Below are the code and all the weights of a small trained network. Each question names an input and a target symbol and asks about switching units off, where a switched-off unit gives its printed mean instead of its output.

import numpy as np


def w(rows, s, z=0):
    codes = np.array(rows[::2]) - 128.0
    scale = np.full(codes.shape[1], s)
    scale[-1] = z or s
    return codes * scale


def norm(h):
    return h / np.sqrt((h * h).mean(-1, keepdims=True) + 1e-5)


def softmax(a):
    e = np.exp(a - a.max(-1, keepdims=True))
    return e / e.sum(-1, keepdims=True)


def log_softmax(a):
    a = a - a.max(-1, keepdims=True)
    return a - np.log(np.exp(a).sum(-1, keepdims=True))


def net(x, mask):
    ids = ['ΘΛΞΠαεζσ'.index(c) for c in x.split()]
    T = len(ids)
    res = E[ids] + P[:T]
    u = 0
    for l in range(3):
        r = norm(res)
        for j in range(2):
            rows = slice(4 * j, 4 * j + 4)
            q, k, v = (r @ M[l][rows].T for M in (Q, K, V))
            z = softmax(np.where(np.tri(T) > 0, q @ k.T / 4**0.5, -1e9)) @ v
            o = O[l][rows]
            res = res + np.where(mask[u + j], z, o[:, -1]) @ o[:, :-1]
        u += 2
    return log_softmax(norm(res)[-1] @ U[:, :-1].T + U[:, -1])


Q, K, V, O = {}, {}, {}, {}
E = w([
[116,178,116,180,192,158,173,104,153],'Θ',
[157,131,163,140,162,71,168,189,157],'Λ',
[158,173,171,174,154,139,110,99,77],'Ξ',
[153,158,149,173,139,172,133,184,101],'Π',
[140,253,135,137,87,152,118,94,132],'α',
[106,149,65,142,124,188,185,120,11],'ε',
[209,125,115,71,169,187,138,102,186],'ζ',
[33,65,168,145,117,157,91,180,115],'σ',
],0.015)
P = w([
[104,194,129,101,228,118,13,235,16],'0',
[98,174,119,143,243,138,52,205,66],'1',
[105,161,143,149,238,161,82,180,94],'2',
[123,143,168,166,211,167,111,151,111],'3',
[131,120,192,170,178,177,137,129,124],'4',
[141,93,204,187,150,182,160,104,136],'5',
[138,75,209,198,120,181,189,99,153],'6',
[141,52,210,197,92,199,219,92,165],'7',
[146,38,220,176,82,214,248,90,176],'8',
[162,16,240,182,63,233,255,84,177],'9',
],0.0056)
Q[0] = w([
[135,202,63,111,123,115,132,104,96],'0.h0',
[51,57,48,51,72,66,1,113,115],'0.h0',
[91,89,126,89,101,81,109,77,114],'0.h0',
[32,58,83,70,77,98,42,87,143],'0.h0',
[161,123,140,139,131,101,195,98,121],'0.h1',
[90,133,133,84,106,157,156,164,119],'0.h1',
[161,135,98,95,180,147,105,134,143],'0.h1',
[120,120,103,99,172,112,91,145,131],'0.h1',
],0.0086)
K[0] = w([
[169,186,72,133,187,101,114,112,58],'0.h0',
[73,157,109,224,118,45,86,211,2],'0.h0',
[85,107,138,137,132,70,96,123,14],'0.h0',
[37,143,140,211,59,86,115,198,7],'0.h0',
[171,92,117,99,129,98,152,109,167],'0.h1',
[94,118,101,105,116,134,144,162,167],'0.h1',
[103,134,123,155,93,135,161,112,155],'0.h1',
[94,82,162,151,164,80,114,149,116],'0.h1',
],0.0082)
V[0] = w([
[149,147,84,58,103,77,66,120,168],'0.h0',
[146,173,179,169,61,191,82,179,202],'0.h0',
[184,91,58,62,124,112,134,62,122],'0.h0',
[198,68,73,81,159,159,113,105,129],'0.h0',
[97,97,170,75,160,139,55,120,175],'0.h1',
[3,141,184,221,85,102,147,133,95],'0.h1',
[184,129,127,235,143,89,135,149,67],'0.h1',
[95,155,202,207,82,71,242,136,171],'0.h1',
],0.0062)
O[0] = w([
[67,128,182,158,131,67,95,108,147,23],'0.h0',
[138,206,104,106,140,169,107,181,122,191],'0.h0',
[47,122,83,169,107,89,117,127,145,78],'0.h0',
[86,100,92,150,113,139,41,166,145,205],'0.h0',
[148,156,149,82,113,230,190,194,107,96],'0.h1',
[2,168,182,163,137,100,137,134,140,127],'0.h1',
[105,92,132,118,164,90,30,89,57,255],'0.h1',
[33,110,94,188,99,109,87,105,190,100],'0.h1',
],0.0075,0.0051)
Q[1] = w([
[200,100,75,133,127,184,189,92,80],'1.h0',
[35,159,168,134,14,82,193,167,13],'1.h0',
[250,179,98,23,31,47,200,98,152],'1.h0',
[4,227,79,231,96,62,58,125,199],'1.h0',
[192,185,226,171,71,254,166,158,123],'1.h1',
[195,112,200,59,113,199,226,78,163],'1.h1',
[159,144,119,55,71,139,47,41,121],'1.h1',
[31,183,133,149,162,6,101,62,150],'1.h1',
],0.0065)
K[1] = w([
[150,147,123,153,216,130,173,106,165],'1.h0',
[172,149,148,66,125,167,112,128,99],'1.h0',
[157,178,196,136,197,90,131,142,52],'1.h0',
[82,120,122,142,9,161,70,100,28],'1.h0',
[164,143,117,154,70,121,155,85,195],'1.h1',
[114,129,77,116,121,107,125,147,175],'1.h1',
[105,184,122,111,127,117,128,160,129],'1.h1',
[160,114,137,46,166,118,141,119,60],'1.h1',
],0.012)
V[1] = w([
[152,226,71,100,163,119,144,40,200],'1.h0',
[134,81,20,88,110,166,140,101,66],'1.h0',
[38,164,92,128,70,114,125,107,46],'1.h0',
[143,62,173,88,197,99,145,164,184],'1.h0',
[134,184,85,59,113,132,3,138,101],'1.h1',
[79,89,73,175,163,110,64,140,214],'1.h1',
[154,34,116,121,173,162,129,165,123],'1.h1',
[120,153,122,164,57,120,97,153,94],'1.h1',
],0.0068)
O[1] = w([
[65,172,185,52,207,154,191,174,175,140],'1.h0',
[194,111,54,30,144,228,192,98,81,119],'1.h0',
[88,66,122,28,129,94,116,162,2,2],'1.h0',
[214,149,97,169,176,110,222,119,139,153],'1.h0',
[73,202,163,193,88,133,181,147,126,193],'1.h1',
[95,161,155,148,204,104,213,45,128,50],'1.h1',
[98,57,155,169,192,135,111,150,94,214],'1.h1',
[167,150,111,176,58,165,169,69,112,89],'1.h1',
],0.0061,0.0052)
Q[2] = w([
[129,46,97,192,220,205,95,138,194],'2.h0',
[174,76,119,179,175,122,117,108,88],'2.h0',
[192,33,121,176,193,127,179,106,162],'2.h0',
[50,120,104,97,91,77,129,57,133],'2.h0',
[59,110,125,184,167,171,54,115,117],'2.h1',
[188,146,160,181,132,253,86,208,84],'2.h1',
[101,130,77,174,217,185,55,149,163],'2.h1',
[158,198,92,103,179,115,150,134,139],'2.h1',
],0.014)
K[2] = w([
[107,23,93,128,162,189,201,85,237],'2.h0',
[179,105,124,128,200,133,171,124,223],'2.h0',
[183,53,83,160,191,90,206,130,181],'2.h0',
[141,96,104,42,126,141,9,164,37],'2.h0',
[116,25,139,169,92,163,198,76,139],'2.h1',
[107,205,162,160,93,189,175,1,214],'2.h1',
[111,13,151,122,132,187,149,86,218],'2.h1',
[190,192,90,67,183,111,140,251,173],'2.h1',
],0.01)
V[2] = w([
[71,78,173,209,118,48,71,113,97],'2.h0',
[26,136,131,46,193,164,177,81,85],'2.h0',
[120,34,67,74,49,96,49,225,181],'2.h0',
[46,126,59,71,105,255,153,97,109],'2.h0',
[178,116,192,104,214,166,230,188,159],'2.h1',
[39,241,142,111,93,123,151,114,82],'2.h1',
[150,191,86,167,200,127,216,109,68],'2.h1',
[34,46,214,197,183,124,175,116,64],'2.h1',
],0.0077)
O[2] = w([
[111,106,130,170,100,187,233,204,150,37],'2.h0',
[116,80,237,90,245,225,42,158,140,108],'2.h0',
[215,135,44,160,84,152,132,209,32,22],'2.h0',
[151,191,237,12,110,177,72,137,42,114],'2.h0',
[169,142,122,79,138,226,145,180,218,254],'2.h1',
[2,128,151,135,112,130,171,6,126,78],'2.h1',
[133,28,82,6,188,199,132,97,175,203],'2.h1',
[94,22,227,119,201,108,174,152,154,132],'2.h1',
],0.0079,0.0099)
U = w([
[99,103,221,78,199,186,146,143,204,180],'Θ',
[131,87,69,238,136,120,250,120,215,181],'Λ',
[204,66,177,246,183,68,67,12,77,18],'Ξ',
[196,194,42,112,105,151,54,221,119,64],'Π',
[76,222,151,131,18,145,186,17,161,247],'α',
[103,1,25,32,95,164,181,62,23,188],'ε',
[136,114,88,83,121,74,137,110,141,4],'ζ',
[82,131,226,158,46,175,227,239,90,148],'σ',
],0.0064,0.0018)

Each question gives the input, a string of symbols that net reads in full, and the target symbol t.
The units are the heads (4 rows each of Q, K, V and O). Each row of codes is followed by its name. A weight is (code - 128) times the scale printed after its matrix; where a second scale follows, it is the last column's (O and U).
mask holds one flag per head, layer by layer. A switched-off head (its flag False) gives its mean, the last column of its rows in O, instead of its output. The means were averaged over made-up inputs and are rounded, as every weight is.
A unit's drop is (log p(t) with every unit on - log p(t) with that unit switched off) / (log p(t) with every unit on - log p(t) with every unit switched off).
The circuit of an input: a set's keep is (log p(t) with only the set's units on - log p(t) with every unit switched off) / (log p(t) with every unit on - log p(t) with every unit switched off). Starting from all 6 units, units are removed one at a time, each time the one whose removal leaves the highest keep (on an exact tie, the one counted first), for as long as the keep stays at least 0.8.
units of the circuit, in order: the units of the circuit, biggest drop first
most important unit: the unit with the biggest drop
which heads matter: for each layer, one digit per head in row order, 1 if its drop is at least 0.15 and else 0, layers parted by /
input Π Ξ Θ ε ζ α Ξ, target Π: units of the circuit, in order => (0.h0, 1.h0, 2.h1, 0.h1)
input Π Π ζ ζ Ξ Θ Ξ Ξ Π α, target α: units of the circuit, in order => (0.h1, 0.h0, 2.h1)
input ζ Π Π Π Π Θ ε Λ Π Θ, target Ξ: units of the circuit, in order => (0.h0, 1.h0, 2.h1)
input Π σ Π α Π Π σ, target α: units of the circuit, in order => (1.h1, 0.h0, 2.h1)
input σ σ Θ Π Θ Π Λ Π, target Λ: which heads matter => 11 / 10 / 10
input α Π Π ε, target α: units of the circuit, in order => (2.h1, 1.h1)
input Π ζ Θ Θ Θ Π ε Π, target ε: units of the circuit, in order => (0.h0, 1.h0)
input ζ Θ Π α, target σ: most important unit => 0.h0
input Λ Λ Π ζ Π Π Π σ Ξ ζ, target Λ: which heads matter => 11 / 11 / 10
input Π ζ Θ Π Θ Π Π α Λ Θ, target σ: which heads matter => 10 / 10 / 10
input Π α σ Θ Λ ζ ε, target Π: which heads matter => 10 / 00 / 01
input ζ Π σ Π Π Λ Ξ, target Ξ: units of the circuit, in order => (0.h0, 2.h1)
input Θ Θ Ξ Π Π Θ σ Π ζ Π, target Π: units of the circuit, in order => (0.h0, 2.h0)
input Θ ε Π Θ σ Θ Λ σ, target Λ: units of the circuit, in order => (1.h0, 0.h0, 2.h0, 0.h1)
input Θ Λ Π ε Π Ξ, target Λ: which heads matter => 10 / 10 / 10
input Π Π Π Λ Π σ α Π Π, target α: units of the circuit, in order => (2.h1)
input ε ζ ε Ξ α ζ Π Θ Λ, target Λ: which heads matter => 11 / 01 / 10
input Λ Π ε α, target α: which heads matter => 10 / 01 / 01
input Ξ Ξ ζ σ Λ ε Λ Π Π Θ, target Ξ: units of the circuit, in order => (1.h0, 0.h0, 2.h1)
input Π Ξ Π Π Λ α ε Ξ, target α: most important unit => 1.h1
input Π Π ζ ε Θ Π, target ε: which heads matter => 10 / 11 / 00
input Π ζ Θ Θ, target Π: units of the circuit, in order => (1.h0, 0.h0, 0.h1, 2.h1)
input ζ Θ Θ Θ Θ Λ α Π Π, target σ: which heads matter => 10 / 10 / 10
input Π ζ Π Π σ Θ Θ Π, target Ξ: which heads matter => 11 / 10 / 00
input Π Λ Π Θ ζ α, target Π: units of the circuit, in order => (0.h0, 2.h1)
input Π Λ Π ζ Λ, target Π: which heads matter => 10 / 00 / 00
input Π Π ε, target ε: most important unit => 2.h1
input Λ Λ Ξ, target Λ: which heads matter => 00 / 00 / 10
input α ζ Θ, target Π: which heads matter => 11 / 10 / 01
